Below is a small trained network, with its code and all its weights. Each question gives an input and a target symbol and asks what happens when units are switched off, that is, made to give their printed mean instead of their output.

import numpy as np


def w(rows, s, z=0):
    codes = np.array(rows[::2]) - 128.0
    scale = np.full(codes.shape[1], s)
    scale[-1] = z or s
    return codes * scale


def f(y):
    return y / 2 * (1 + np.tanh(0.7978845608 * (y + 0.044715 * y**3)))


def softmax(a):
    e = np.exp(a - a.max(-1, keepdims=True))
    return e / e.sum(-1, keepdims=True)


def log_softmax(a):
    a = a - a.max(-1, keepdims=True)
    return a - np.log(np.exp(a).sum(-1, keepdims=True))


def net(x, mask):
    ids = ['βθλπτφ'.index(c) for c in x.split()]
    T = len(ids)
    res = E[ids] + P[:T]
    r = res
    for j in range(2):
        rows = slice(2 * j, 2 * j + 2)
        q, k, v = (r @ M[0][rows].T for M in (Q, K, V))
        z = softmax(np.where(np.tri(T) > 0, q @ k.T / 2**0.5, -1e9)) @ v
        o = O[0][rows]
        res = res + np.where(mask[j], z, o[:, -1]) @ o[:, :-1]
    y = f(res @ A[0][:, :-1].T + A[0][:, -1])
    res = res + np.where(mask[2:6], y, B[0][:, -1]) @ B[0][:, :-1]
    return log_softmax(res[-1] @ U[:, :-1].T + U[:, -1])


Q, K, V, O, A, B = {}, {}, {}, {}, {}, {}
E = w([
[83,176,104,145,121,130,171,103],'β',
[123,98,85,70,129,122,223,189],'θ',
[238,249,50,167,119,94,111,152],'λ',
[211,181,189,70,108,133,182,213],'π',
[143,207,177,140,202,132,133,140],'τ',
[93,176,128,134,51,155,121,194],'φ',
],0.015)
P = w([
[164,100,162,85,105,22,113,70],'0',
[120,166,117,56,133,131,124,94],'1',
[126,124,133,162,98,47,107,123],'2',
[143,146,102,89,143,169,124,118],'3',
[89,123,150,199,101,74,133,157],'4',
[101,102,74,116,159,210,135,133],'5',
[108,137,156,238,96,94,137,189],'6',
[141,97,76,141,156,247,120,106],'7',
],0.013)
Q[0] = w([
[105,58,216,235,89,44,115,122],'head 0',
[176,47,82,125,147,255,109,76],'head 0',
[102,77,173,206,119,23,119,133],'head 1',
[158,59,86,138,124,248,79,92],'head 1',
],0.0094)
K[0] = w([
[145,89,80,63,108,58,189,51],'head 0',
[124,153,64,160,174,207,188,225],'head 0',
[130,85,114,110,161,55,133,4],'head 1',
[135,147,86,183,169,232,189,182],'head 1',
],0.012)
V[0] = w([
[95,83,155,108,103,119,203,150],'head 0',
[104,138,184,172,250,133,139,120],'head 0',
[175,141,170,63,211,142,157,170],'head 1',
[152,90,41,125,146,79,175,150],'head 1',
],0.011)
O[0] = w([
[116,249,137,112,43,91,15,167,145],'head 0',
[73,208,152,110,60,107,220,92,84],'head 0',
[159,89,116,99,43,232,115,26,253],'head 1',
[98,52,101,138,51,28,109,68,226],'head 1',
],0.011,0.0061)
A[0] = w([
[221,167,51,132,72,61,197,141,252],'neuron 0',
[143,163,65,57,67,218,146,59,140],'neuron 1',
[140,177,67,95,108,228,216,98,41],'neuron 2',
[151,137,51,46,174,254,91,147,81],'neuron 3',
],0.0071,0.0038)
B[0] = w([
[84,120,244,140,135,174,142,156,210],'neuron 0',
[177,162,86,124,184,175,147,165,249],'neuron 1',
[187,106,135,157,123,48,159,81,220],'neuron 2',
[19,148,147,111,172,1,93,124,179],'neuron 3',
],0.0099,0.014)
U = w([
[171,137,129,145,51,51,87,107,45],'β',
[163,141,81,107,113,242,56,127,222],'θ',
[113,61,155,158,165,185,76,72,106],'λ',
[253,159,16,144,124,62,75,196,3],'π',
[138,173,155,139,103,135,147,87,144],'τ',
[60,187,176,109,150,95,125,143,170],'φ',
],0.0057,0.0029)

Each question gives the input, a string of symbols that net reads in full, and the target symbol t.
The units are the heads (2 rows each of Q, K, V and O) and the neurons (one row each of A and B). Each row of codes is followed by its name. A weight is (code - 128) times the scale printed after its matrix; where a second scale follows, it is the last column's (O, A, B and U).
mask holds one flag per unit, heads first, then neurons. A switched-off unit (its flag False) gives its mean, the last column of its rows in O or B, instead of its output. The means were averaged over made-up inputs and are rounded, as every weight is.
A unit's drop is (log p(t) with every unit on - log p(t) with that unit switched off) / (log p(t) with every unit on - log p(t) with every unit switched off).
The circuit of an input: a set's keep is (log p(t) with only the set's units on - log p(t) with every unit switched off) / (log p(t) with every unit on - log p(t) with every unit switched off). Starting from all 6 units, units are removed one at a time, each time the one whose removal leaves the highest keep (on an exact tie, the one counted first), for as long as the keep stays at least 0.8.
circuit, biggest first: the units of the circuit, biggest drop first
most important unit: the unit with the biggest drop
k most important neurons: the k neurons with the biggest drops, biggest first
heads that matter: for each layer, one digit per head in row order, 1 if its drop is at least 0.15 and else 0, layers parted by /
drop of u: that unit's drop, to one decimal
input β β τ τ τ β, target τ: circuit, biggest first : (head 0; neuron 2)
input τ φ θ π θ β, target π: most important unit : neuron 0
input θ θ λ θ π λ λ, target β: circuit, biggest first : (head 1; neuron 1)
input φ β θ β β, target π: 2 most important neurons : (neuron 0; neuron 3)
input λ τ φ τ φ, target λ: heads that matter : 10
input β θ φ λ θ θ λ, target φ: circuit, biggest first : (neuron 0; head 1)
input τ λ λ, target τ: circuit, biggest first : (head 0; head 1)
input π φ θ π φ λ φ, target θ: circuit, biggest first : (head 1; neuron 2; head 0)
input π φ φ β π φ θ, target θ: circuit, biggest first : (head 1; head 0)
input β θ π τ π, target φ: circuit, biggest first : (head 1; neuron 2)
input λ θ θ φ τ π θ, target λ: 2 most important neurons : (neuron 1; neuron 2)
input β φ θ β, target φ: circuit, biggest first : (head 1; neuron 3)
input τ τ θ π θ θ, target π: circuit, biggest first : (neuron 1; head 1; neuron 2; neuron 0)
input τ λ λ θ φ θ, target φ: circuit, biggest first : (head 1; neuron 1)
input θ θ θ θ θ τ φ τ, target φ: circuit, biggest first : (head 1)
input π τ β, target θ: heads that matter : 01
input θ λ β θ λ φ, target φ: 3 most important neurons : (neuron 3; neuron 1; neuron 2)
input β τ λ θ τ λ θ, target φ: 3 most important neurons : (neuron 2; neuron 1; neuron 0)
input τ λ β τ θ θ φ, target τ: 2 most important neurons : (neuron 2; neuron 3)
input θ π π θ θ β β, target β: most important unit : head 1
input π τ θ β θ θ φ λ, target φ: drop of neuron 0 : 0.1
input λ λ θ φ τ β, target φ: drop of neuron 1 : 0.1
